Below is a small trained network, with its code and all its weights. Each question gives an input and a class and asks what happens when units are switched off, that is, made to give their printed mean instead of their output.

import numpy as np


def w(rows, s, z=0):
    codes = np.array(rows[::2]) - 128.0
    scale = np.full(codes.shape[1], s)
    scale[-1] = z or s
    return codes * scale


def f(y):
    return np.maximum(y, 0)


def log_softmax(a):
    a = a - a.max(-1, keepdims=True)
    return a - np.log(np.exp(a).sum(-1, keepdims=True))


def net(x, mask):
    res = np.array(x, float).reshape(1, 6) / 4 @ E
    y = f(res @ A[0][:, :-1].T + A[0][:, -1])
    res = res + np.where(mask, y, B[0][:, -1]) @ B[0][:, :-1]
    return log_softmax(res[-1] @ U[:, :-1].T + U[:, -1])


A, B = {}, {}
E = w([
[121,127,116,101,142,109,104,107,110,141,156],'x0',
[114,87,150,89,131,130,9,45,91,200,182],'x1',
[121,147,26,127,138,254,59,157,14,175,127],'x2',
[166,203,115,114,230,175,195,37,43,131,119],'x3',
[187,58,92,125,95,113,162,87,63,113,130],'x4',
[211,199,166,68,200,89,112,166,58,104,77],'x5',
],0.0074)
A[0] = w([
[184,58,100,150,102,104,150,115,77,84,151,182],'neuron 0',
[86,165,76,116,78,147,118,196,44,162,152,129],'neuron 1',
[116,152,109,143,117,140,99,164,67,146,88,61],'neuron 2',
[118,163,131,90,169,180,231,58,96,180,113,103],'neuron 3',
[161,61,145,94,66,116,106,189,182,149,132,7],'neuron 4',
[126,162,254,134,135,125,121,99,182,102,198,10],'neuron 5',
[48,109,97,193,138,144,166,108,163,136,178,80],'neuron 6',
[123,110,42,79,50,107,83,194,179,128,130,7],'neuron 7',
[43,114,118,102,115,145,122,92,163,141,152,43],'neuron 8',
[116,51,62,191,110,137,148,82,151,97,203,83],'neuron 9',
[169,144,162,83,84,73,173,81,194,121,173,7],'neuron 10',
],0.0078,0.002)
B[0] = w([
[87,182,146,129,179,184,69,195,136,72,143,210],'neuron 0',
[249,81,66,113,195,128,180,112,199,138,189,248],'neuron 1',
[135,172,168,180,168,118,198,117,167,187,122,200],'neuron 2',
[111,221,105,95,76,129,157,125,109,110,101,253],'neuron 3',
[87,110,104,88,67,141,140,94,43,146,108,229],'neuron 4',
[121,72,109,93,149,135,188,156,177,67,176,238],'neuron 5',
[193,177,174,127,139,40,65,202,86,132,156,221],'neuron 6',
[105,165,116,114,2,92,244,123,63,85,148,225],'neuron 7',
[155,112,168,122,167,56,88,42,112,89,195,203],'neuron 8',
[244,167,172,146,148,83,90,186,136,89,91,225],'neuron 9',
[191,89,97,115,150,179,181,84,180,127,144,237],'neuron 10',
],0.0075,0.0057)
U = w([
[192,167,210,115,139,91,85,227,156,158,131,252],'0',
[206,44,68,109,111,208,239,112,255,215,167,61],'1',
[134,149,172,78,130,213,52,251,169,39,148,188],'2',
[72,182,90,82,5,138,203,89,113,171,120,18],'3',
],0.0051,0.0014)

Each question gives the input, the list of numbers given to net, and the class t.
The units are the neurons (one row each of A and B). Each row of codes is followed by its name. A weight is (code - 128) times the scale printed after its matrix; where a second scale follows, it is the last column's (A, B and U).
mask holds one flag per neuron, in row order. A switched-off neuron (its flag False) gives its mean, the last column of its row in B, instead of its output. The means were averaged over made-up inputs and are rounded, as every weight is.
A unit's drop is (log p(t) with every unit on - log p(t) with that unit switched off) / (log p(t) with every unit on - log p(t) with every unit switched off).
The circuit of an input: a set's keep is (log p(t) with only the set's units on - log p(t) with every unit switched off) / (log p(t) with every unit on - log p(t) with every unit switched off). Starting from all 11 units, units are removed one at a time, each time the one whose removal leaves the highest keep (on an exact tie, the one counted first), for as long as the keep stays at least 0.8.
units of the circuit, in order: the units of the circuit, biggest drop first
unit that matters most: the unit with the biggest drop
top k neurons: the k neurons with the biggest drops, biggest first
drop when u is switched off: that unit's drop, to one decimal
input [-3,0,-4,3,8,2], class 2: units of the circuit, in order => neuron 0
input [-7,-7,-8,-7,4,-8], class 0: top 2 neurons => neuron 9; neuron 6
input [-3,2,-6,5,8,6], class 2: units of the circuit, in order => neuron 0; neuron 2
input [4,7,0,-6,3,0], class 3: top 3 neurons => neuron 7; neuron 4; neuron 6
input [-1,0,-8,3,-5,1], class 1: units of the circuit, in order => neuron 10; neuron 5
input [-6,-7,1,-5,0,-2], class 3: units of the circuit, in order => neuron 7; neuron 4
input [-5,4,-3,-4,7,-2], class 2: top 4 neurons => neuron 0; neuron 9; neuron 1; neuron 2
input [-5,1,-7,-4,8,-7], class 2: top 2 neurons => neuron 0; neuron 9
input [5,8,-3,-6,1,-8], class 0: top 3 neurons => neuron 9; neuron 6; neuron 8
input [6,0,-5,4,-2,-7], class 0: top 3 neurons => neuron 6; neuron 9; neuron 1
input [1,-2,-5,8,-7,5], class 3: top 2 neurons => neuron 3; neuron 9
input [0,-6,-5,-8,-1,7], class 3: top 2 neurons => neuron 4; neuron 7
input [-5,-2,6,-2,2,1], class 1: top 2 neurons => neuron 1; neuron 6
input [4,8,-8,-1,1,0], class 1: units of the circuit, in order => neuron 10
input [5,2,2,-3,3,-7], class 0: units of the circuit, in order => neuron 9; neuron 6
input [3,8,5,1,-4,3], class 1: units of the circuit, in order => neuron 1; neuron 6
input [-5,-8,-7,1,1,6], class 1: top 2 neurons => neuron 10; neuron 6
input [2,-7,-4,-8,6,1], class 3: top 3 neurons => neuron 7; neuron 4; neuron 1
input [-6,1,-5,7,7,4], class 2: top 3 neurons => neuron 0; neuron 7; neuron 4
input [-4,1,4,-6,-1,-4], class 3: units of the circuit, in order => neuron 7
input [3,-8,4,-2,6,-6], class 0: top 2 neurons => neuron 9; neuron 6
input [-5,0,-1,0,-1,-8], class 0: top 2 neurons => neuron 6; neuron 9
input [-8,8,7,-1,6,6], class 1: top 4 neurons => neuron 1; neuron 6; neuron 2; neuron 9
input [0,6,-2,-8,0,-6], class 3: drop when neuron 0 is switched off => 0.1
input [-3,0,-7,7,-7,0], class 1: drop when neuron 1 is switched off => -0.2
input [1,7,4,-7,-1,-2], class 3: drop when neuron 7 is switched off => 1.0
input [0,3,2,3,8,-8], class 0: unit that matters most => neuron 9
input [6,-6,1,-2,0,-7], class 0: drop when neuron 9 is switched off => 0.2
